Each row has a hidden trait or not; one of two labels after the row says which. A new part has a new trait and new labels.
(in the rows, 128 means zero)
[137 125 121 130 128 128 127 138 125 131 138 173 132 122 112 142 140 122
 124 137 133 114 118 131 110 138 125 125 118 127 142 125 134 146 122 125
 149 126 130 132 143 115 129 150 143 163 131 134 143 122 125 131 149 129
 137 126 136 122 111 142 104 133 144  98 129 127 123 128 121 142 139 140
 117 123 124 123 135 133 134 118 135 132 114 128 125 132 130 133 128 140
 125 128 123 131 152 106 127 136 128 135 128 130 136 119 127 126 126 118
 138 139 138 135] -> E
[153 136 122 167 126 108 139 108 134 133 121 191 175 123 127 101 181 112
 113 145 121 162 117 119 136 116 156 113 132 125 122 113 135 130 135 102
 117 112 124  70 121 158 106 125 134 115 139 129 119 117 114 125  77 126
 131 123 123 113 149 143 152 152 148  63 119 127 130 109 126 129 133 126
 116 130 150 132 137 104 131 126 122 119 133 110 111 128 129 135 108 108
 122 129 104 149 154 132 140 117 130 114 129 134 132 123 119 126 132 100
 149 142 128 112] -> Z
[139 117 122 116 127 135 123 139 122 134 150 191 151 119 108 167 180 114
 123 142 133  95 120 135 119 126 124 129 118 125 141 121 137 140 119 124
 161 134 131 132 146 115 132 163 158 174 129 136 153 124 126 129 170 129
 133 123 141 111 111 139 102 133 115 121 131 125 121 142 115 137 150 139
 108 111 128 115 131 129 135 122 133 134 116 134 122 150 130 119 129 140
 128 123 122 131 160 107 123 132 123 137 125 137 143 121 134 122 129 120
 141 153 139 149] -> E
[140 121 121 123 132 126 120 126 119 127 123 164 122 119 128 146 184 126
 138 120 129 109 125 128 136 139 134 130 115 127 132 140 134 147 127 129
 108 134 134 124 132 106 120 137 111 140 112 127 137 128 126 124 126 131
 143 126 133 123 113 152 116 104 132 116 132 127 130 149 124 148 143 134
 123 129 134 124 131 135 126 130 124 131 126 135 117 128 126 127 119 117
 142 134 120 126 125 114 120 131 127 137 131 134 117 131 130 140 126 126
 137 136 151 139] -> E
[113 101 126 113  88 184 116  94 100 146 123 168 255 137 116 106   9  90
  37 163 129  72 193 138 141 254 107 117  72  79 197  81 136 163 129 124
 255 104 133 169 182  45 175 218  88 255 200 165 228 125 127 106 145 134
 127 154 142  79 149 153 220 255  87   1 123 145 113 195 210 115 140 181
 169  46 194 134  95 197  90  85  80 122 105 138 184  41 104 130 125 104
 125 133 157 142 193  94  89 118 142 106 188 169  97 119 115  95  85 202
 107 130 115 168] -> Z
[122 151 124 101 131 131 121 130 123 120 144 180 155 116  99 120 190 124
 138 137 134 107 132 134 143 147 118 137 116 126 150 136 142 150 126 112
 139 163 139 128 155  94 133 167 141 156 139 117 120 135 127 113 141 135
 135 129 136  85  93  99 101  86 163  86 116 115 121 124 108 102 152 125
 100  95 124 134 118 129 131 144 132 147  82 128 118 184 133 135 115 137
 149 122 142 155 153 121 131 127 117 126 143 139 118 126 142 124 136 138
 159 178 156 156] -> E
[144 115 120 131 137 131 111 115 114 127 128 135 110 104 114 153 213 130
 125 105 130  89 127 132 144 170 117 144 123 130 129 153 130 168 122 117
 133 164 142 150 146 108 106 147 108 166 106 129 129 134 128 113 190 140
 151 129 132 109  83 140 106 120 133 129 121 123 133 133 102 152 168 130
 132 129 140 125 114 133 130 150 115 165 114 147 115 123 125 115 123  83
 135 132 110 115 141 102 133 138 127 155 152 128 113 144 143 129 121 122
 158 184 190 161] -> Z
[123 156 115 116 127 130 136 132 124 120 133 203 147 123 116 121 162 122
 140 134 125 120 124 123 136 134 122 124 102 125 137 146 140 146 130 125
 119 152 138 124 149  88 142 170 121 142 149 113 103 131 119 117  74 133
 144 136 140 101 109 113 120  49 170  60 126 120 120 128 116 109 132 122
 100 112 124 136 127 132 130 125 135 111  98 118 114 200 131 163 106 162
 151 129 154 163 119 124 124 128 118 114 145 137  99 120 134 136 130 136
 151 157 153 130] -> Z
[131 127 114 164 138 138 135 154 147 159 145 151 137 110  98 126 222 121
 101 124 135  78  79 110 105 159  65 113 134 141 141 101 120 150  95 143
 235 139 133 191 138 174 138 165 214 199 134 170 109 136 140 139 249 128
 115 115 174 149  79 137 117 212 128 105 117 122 105 138 105 170 143 135
 161 100 125 105  93 134 154 108 146 152  54 130 146 194 133 107 150 180
  62 121  98  91 231  86 140 159 121 174 131  98 215 131 140 104 103 111
 154 134 187 145] -> Z
[131 139 121 120 119 122 124 133 128 134 131 151  94 129 122 127 123 134
 118 120 130 139 130 139 114 136 132 127 132 124 136 114 136 136 133 110
 137 124 127 139 136  98 130 138 143 149 156 122 136 118 131 125  93 125
 147 130 121 112 110 113  95  84 133 103 127 130 132 134 126 101 133 140
 107 125 121 126 144 132 133 125 124 137 122 131 128 108 127 121 121 132
 152 120 135 131 112 127 121 125 134 132 136 135 121 106 142 160 128 125
 140 144 124 107] -> E
[131 123 128 114 128 129 117 133 123 126 146 150 159 118 106 147 154 120
 125 142 139  98 129 142 122 138 121 139 124 126 143 121 135 144 124 115
 143 140 133 136 142 112 127 151 153 162 122 131 153 126 126 126 172 130
 128 125 134 106 100 124 111 146 142 132 122 123 124 133 117 130 149 144
 110 111 130 127 126 127 132 131 129 147 114 135 123 136 130 114 132 117
 128 123 126 133 161 112 129 131 125 130 129 135 133 126 132 128 136 130
 146 160 142 150] -> E
[117 168 114 118 108 127 120 136 139 155 130 114   1 141 135 113 100 161
 100  89 127 195 131 144 111 122 125 120 163 120 135  75 140 116 136  90
 188 126 119 175 121  86 139 111 170 133 215 116 119 114 153 120  62 111
 158 125  97  97  98  70  78   2 101  68 117 131 142 165 117  42 118 158
 110 152 106 120 153 151 147 138 108 143 104 143 130  62 124  96 118 154
 199 101 144 103  60 163 103 113 139 140 160 127 124  83 159 230 122 136
 156 154 106  70] -> Z
[145 113 121 107 128 141 110 151 121 140 175 209 176 107  86 172 236 106
 111 148 148  69 115 143 110 149 102 137 120 125 159 106 143 157 107 134
 181 148 137 154 167 103 137 194 192 201 128 147 177 126 128 127 249 132
 124 118 149  94  70 135  90 179 163 120 118 117 112 146 103 150 168 147
 102  95 130 108 120 130 145 126 138 160  76 142 122 168 133 104 137 141
 118 115 123 123 210  86 125 139 118 150 128 137 169 123 136 120 131 125
 165 181 162 179] -> Z
[138 121 118 130 130 132 125 141 130 140 148 185 149 115 106 150 192 114
 114 135 136  88 110 132 115 140 102 125 119 128 142 116 132 148 115 125
 168 134 134 157 150 122 135 159 166 179 130 142 142 126 128 133 197 130
 131 121 149 121  96 138 104 149 146 123 124 124 119 138 115 147 148 139
 120 109 125 116 123 130 143 116 136 136  91 135 130 151 131 123 132 151
 110 124 119 122 179  99 129 140 124 146 127 124 164 124 133 121 124 119
 147 147 156 147] -> E
[104 193 115 131 136 130 145 123 134 120 114 157 125 117 119  62 166 136
 141 118 114 138 121 104 153 145  97 119 113 133 134 156 126 138 127 135
 139 178 140 138 142 126 142 162 117 124 158 111  39 149 134 112  57 138
 137 140 156 110 111  85 138  50 154  23 115 109 116 115 104  83 111 100
 135 107 121 143 101 133 131 133 136 117  73 110 121 255 133 174 101 190
 139 128 155 157 116 142 136 132 112 120 162 119 111 134 145 130 124 139
 167 150 169 125] -> Z
[134 125 124 120 127 133 128 135 124 129 131 150 137 123 126 145 146 122
 134 135 130 121 124 129 124 126 130 125 119 127 138 127 133 141 126 132
 125 121 128 125 137 125 130 131 133 147 143 129 134 127 127 128 130 126
 129 124 129 131 131 136 121 117 140 119 129 128 126 138 136 134 128 134
 122 130 128 123 136 122 129 123 130 119 126 129 126 136 128 125 124 131
 132 128 126 130 130 123 125 126 125 128 123 132 129 126 126 130 129 130
 130 126 129 141] -> E
